(in the rows, 128 means zero)
Each row is followed by its class.
[ 70 133 126 113 127 116 145 107 139 110 127 130 123 108 109 136 130 135
 121 126 141 127 137  81 119]
cg
[ 94 132 142 111 128 127 130 147 120 141 120 106 108 125 157 122 108 132
 147 130 137 120 131 135 111]
fs
[152 117 116 128 135 123 127 111 129 149 146 128 130 120 129 121 118 134
 131 119 134 120 155 144 126]
Qt
[202 124  98 136 127 123 132 127 123 148 153 125 132 156 119 130 142 136
 165 123 116 131 113 149 135]
gz
[107 153 125 120 137 130 122 115 130 162 137 138 113 119 116 119  75 126
 128 124 111 104 107 125 110]
cg
[ 99 140 126 122 130 137 129 128 152 208 135 141 134 137 121 134 150 153
 131 126 152 140 135 116 105]
gz
[ 80 136 131 123 138 139 128 152 121 165 135 153 114 121 126 132  92 152
 137 129 144 144 103 115 102]
cg
[132 141 127 123 124 128 127 128 117 176 139 126 111 124  96 120 102 123
 147 122 126 134 110 134 120]
cg
[ 73 161 125 126 138 123 127 117 143 153 133 146 120 123 102 126  92 131
 125 138 136 141 122 112 105]
cg
[132 139 128 136 131 116 138 123 121 173 123 121 126 144 124 128 152 131
 134 131 129 135 114 125 132]
gz
[ 52 109 130 121 136 144 140 126 130 137 134 120 141 142 151 141 131 145
 130 145 139 137 140 122  88]
gz
[160 131 127 129 120 127 137 132 135 142 132 115 106 147 133 122 150 123
 141 129 112 145 111 143 137]
gz
[ 63 140 133 122 142 126 124 115 143 139 132 137 138 252 106 139 105 134
 112 146 141 156 117 110  97]
cg
[100 121 101 133 116 140 128 119 144 117 107 135 135 103 135 139 121 140
 103 120 149 125 177 121 125]
Qt
[142 142 121 112 151 120 102  99 131 160 157 135 101 121  74 119  48 147
 151 129 139 132 103 127  99]
cg
[ 62 137 140 130 120 120 121 118 107 158 132 153 128 126  84 134  86 144
 115 144 147 142 115 102  96]
cg
[ 81 114 144 115 138 124 117 149 113 122 127 106 117 122 146 134 118 127
 123 135 115 104 128 129 104]
fs
[162 124 101 127 123 132 111 134 144 136 103 139 113 103 160 117 102 126
 129 117 142 118 145 132 162]
Qt
[128 152 133 106 144 125 128  99 107 156 137 116 115 109  86 116  80 133
 143 132 134 131 103 119 117]
cg
[ 75 132 127 118 116 121 132 120 138 123 117 126 113 161 140 131 134 132
 145 134 136 140 129 115 109]
gz
[127 136 146 126 123 136 126 110 146 166 135 160 123 126  92 119  85 135
 114 115 133 142 112 121 110]
cg
[128 142 115 112 151 117 125 118 141 122 113 121 121  96 128 110 114 137
 125 130 140 119 130 109 138]
Qt
[121 132 106 116 133 128 133 119 120 120 121 117 118 107 144 106 120 135
 120 130 136 132 141 115 143]
Qt
[109 112 137 109 114 133 128 163 115 147 121 130 114 134 155 121 151 109
 136 115 116 130 120 144 127]
fs
[ 68 142 129 127 131 122 136 116 154 119 147 112 141 142 130 142 115 137
 130 143 131 134 128 127  96]
gz
[ 80 115 137 129 126 135 124 158 123 125 116 115 130 114 144 132 113 127
 113 129 134 129 140 102 115]
fs
[ 71 142 121 119 139 124 125 121 139 141 138 139 118 117 112 132 104 130
 126 123 124 124 117 106 117]
cg
[105 156 138 118 164  99 124 100 129 147 143 122 135 134  80 121  86 128
 133 143 141 143 105 119 111]
cg
[ 82 116 127 136 114 138 126 130 133 160 128 169 131 138 122 140  93 141
 133 127 136 142 128 120  95]
cg
[ 86 144 136 109 135 114 138 110 108 104 130  82 118 125  90 131 123 145
 149 131 152 152 100 112 102]
gz
[110 154 126 130 136 125 123 131 124 157 151 139 120 133 111 129  90 131
 137 125 132 126 103 122 106]
cg
[ 60 139 123 130 127 139 139 127 131 133 116 136 139 154 162 150 142 143
 123 133 139 137 124 130  98]
gz
[ 14 134 124 121 127 142 118 103 147 144 132 138 126 128 133 146  93 142
 121 134 148 142 152 109  77]
cg
[122 126 131 123 131 122 116 143  99 139 125 104 102 125 132 122 109 122
 147 123 137 118 130 155 124]
fs
[ 99 143 147 115 126 121 127 122 127 164 173 138 115 116 104 129  87 130
 123 128 114 127  94 131  97]
cg
[ 87 105 135 128 142 132 114 137 119 171 127 120 131 110 139 126  85 130
 109 124 106 123 143 134 104]
fs
[134 142 134 125 134 113 140 130 125 146 137 135 108 124 101 119 108 116
 149 129 124 125  69 119 110]
cg
[ 76 134 126 107 122 128 127 129 120 153 143 150 130 116  93 122  81 128
 133 135 131 140 127  99  98]
cg
[ 95 150 132 113 135 115 138 114 109 137 127 113 124 151 115 137 148 146
 154 139 139 143 111 120 107]
gz
[163 126 110 107 143 126 131 114 131 131 133 146 112 107 116 115  99 137
 142 127 145 128 129 138 137]
Qt
[ 73 120 126 137 131 138 122 151 113 144 124 119  89 122 156 128 100 127
 114 123 146 126 142 118 109]
fs
[ 84 116 146 143 137 139 121 140 124 136 126 108 128 119 161 136  99 124
 116 124 143 124 148 144 110]
fs
[147 145 117 127 126 123 121 137 117 125 135 120 119 120 123 119 104 133
 148 121 138 126 133 131 133]
Qt
[109 159 122 119 140 115 136 125 134 171 138 143  93 109 112 119  86 136
 135 131 112 132  92 116 103]
cg
[ 96 135 115 115 127 123 142 135 145 132 122 126 136 145 148 135 151 121
 149 132 127 132 135 130 124]
gz

Each row is followed by its class. Each block has new classes.
[125  97 142 121 124 132 138 122 135 126 123 147 131 132 110 121 130 156
 127 128 121 120   6 154 125]
[27]
[124 107 137 133 116 122 121 110 101 127 122 142 138 126 131  99 118 143
 128 132 125 160 121 129 134]
[21]
[120 117 140 123 120 132 103 142 145 137 121 135 137 126 105 123 120 133
 108 123 135 151 101 138 134]
[9]
[116 121 107 124 128 127 135 129 130 120 117 142 131 140 134 116 125 128
 128 131 131 104   6 138 116]
[27]
[132 126 127 117 129 119  78 175 154 133 104 138 125 125 135 120 128 107
 125 115 151 103   6 124 131]
[11]
[113 125 134 132 124 130 114 128 115 137 128 134 133 132 121 113 119 150
 126 131 124 156 112 137 133]
[18]
[114 115 135 136 125 128 121 112 113 132 128 137 131 128 123 110 116 130
 120 131 126 147 107 135 131]
[24]
[104 166 130 132 136 128 120 116 151 131 151 129 137 123 146 137 124 162
 122 122 125 153  24 134 127]
[12]
